Two labels a row
[ 15.7 -11.1   8.2   8.4   6.8   2.9  -4.2 -17.4   3.4 -38.7   0.0  23.1
   8.9   9.2   6.6  -1.7   5.4   0.3  -8.6   5.2   1.7 -11.6   9.7   1.4
   1.2  12.9   4.6  12.6] => SQ/Q
[  1.0 -21.3  22.0  -1.3  -1.9  -1.9  -0.4  14.5  -0.8   3.8  -2.1 -23.5
 -18.2 -10.7  -9.9  -9.3  -4.8  -3.3  -2.8  24.6 -14.4   0.1  -7.0   1.5
  -4.8 -19.2  -5.3 -10.3] => Mc/Q
[  5.0  -4.1   0.5   7.9   5.2  -1.1  -2.6 -19.8   7.8  -7.2  -3.8  24.3
  -2.9   2.2  -1.4  -0.6   7.5   3.9  -3.3  -4.0   9.2  -0.4   6.1   2.5
   0.7 -16.0  11.8   9.1] => SQ/Q
[  7.5  67.9 -13.9   5.9   3.0  15.5   3.4  14.7 -13.6  -7.4   2.0 -19.3
 -14.5 -27.2  -1.5  -3.2  -0.4  -5.6  -7.8  10.5   1.6   9.7  -6.0 -12.3
 -17.3  -7.0 -15.2  14.6] => LS/Q
[ -1.5 -20.6  19.8  -3.4  -2.0  -2.8   2.7  14.8  -2.1 -20.6   5.3 -18.3
   1.2   2.4  -3.6  -6.3  -1.3   1.6   3.7  -4.3  -7.4   5.2  -3.5   1.9
  -3.3 -23.5 -13.6  -7.5] => Mc/Q
[  7.4  25.1 -11.2  -4.0   0.5   9.5  -4.3 -14.4  -5.6 -21.8  -6.6  36.3
  -0.8  -0.6  -1.2  -3.9  -0.9   5.1   3.4  -5.8  42.0  -4.2   8.0   1.1
  -9.4   2.7   9.5  11.7] => LS/C
[ -4.9 -30.9  19.8   2.4   4.8   1.0   0.4  -6.6   2.7 -35.1   2.2  18.5
   6.3  18.7   1.9  -1.3  -2.8  -5.4   8.8  -7.9   8.4  -4.1   2.5   9.6
   4.4   2.2  12.2  -6.5] => SQ/Q
[ -3.4 -31.8  12.5   0.1  -4.9  -1.9  -2.8 -11.8  -0.7  -8.5  -2.6  15.2
  -5.6   6.1  -0.1  -0.7   1.4  -2.2  -2.4  -2.2   2.5  -7.3   1.4   6.9
  13.5   3.7  12.3   2.2] => SQ/Q
[ -0.8   0.8 -13.5  -8.7   1.8  -0.9   4.9   0.8  -0.8  -1.4   3.3  -1.1
  12.1  -1.6  -9.3   3.5  -2.1   0.3  -0.8   3.3   1.4   2.3   3.6  -1.4
  -9.8  -9.6  -9.4  -2.8] => Mc/C
[ 10.3  -2.6   8.7   0.0   2.6  -4.2   2.9   1.4   3.5  14.6   0.9 -12.9
   5.1 -10.0  -6.8  -1.7   7.6   3.0 -12.5   7.4  -9.7  -2.7   4.4  -1.8
  -1.7   4.4  -5.0  11.3] => SQ/Q
[ -8.1 -24.9  13.4  -3.8  -1.6  -6.5   7.7  11.5  -2.1 -11.6   2.4 -17.0
   5.3  -3.7   3.0  -0.8  -4.6  -3.2  -3.1  -1.2 -20.4  -7.0  -3.0   7.6
   4.1   7.8  -3.0  -8.9] => Mc/Q
[  7.5   0.1  11.0   2.0   2.7   0.6  -2.7  -0.3   2.5   5.7  -4.6  -8.7
 -13.6 -11.6  -8.4 -10.0  -1.1  -2.1  -8.8   2.2  -0.9   2.0  -1.3  -1.6
  -6.5 -19.1   3.1   5.3] => FC/Q
[ -8.5 -12.0  19.0  -4.0   4.3  -0.6  -2.9  13.5  -6.1 -22.1   3.5 -16.3
   0.7  -1.7 -12.2  -9.4  -6.3   1.3  -4.8  -3.2  -6.5   2.9   2.4   4.2
  -6.9 -20.1 -13.6  -6.8] => Mc/Q
[ -9.1  10.3  -5.3   0.5   1.5   2.3  -1.0  13.9  -4.9 -19.1   5.5  -6.6
   6.3   1.8  -2.7  -3.8  -6.2   3.6  -2.2  13.7  -1.3   4.5   1.5   1.0
  -3.0  -5.4 -17.8  -5.2] => Mc/C
[ 13.5  21.7  -0.6   0.8   4.9   3.4  -1.6 -12.1   0.8  -2.7  -3.2   7.6
  -2.3  -4.7  -6.1  -4.8   7.2   0.0  -8.2   8.3  12.0  -4.6   7.1  -5.7
  -4.4  -7.8  -0.2   9.2] => SQ/Q
[ 10.4  10.2   4.7   5.0   2.4   7.9 -12.8  -7.1  -4.9 -12.0  -2.6   3.3
 -32.9  -9.0  -5.5  -8.9   8.5  -3.2  -5.9   1.0  20.5   2.4  -1.7  -6.8
   2.2 -14.7  20.4  10.5] => SQ/Q
[ -1.7  28.1 -30.5   6.1  -0.7   5.9   5.9 -18.3  -4.5   1.4   1.7  29.4
   5.1   6.8  12.7   9.9  -5.7   2.6   6.0   0.9   8.7 -10.2   8.5  -0.4
  10.6  50.6  20.2  21.5] => LS/R
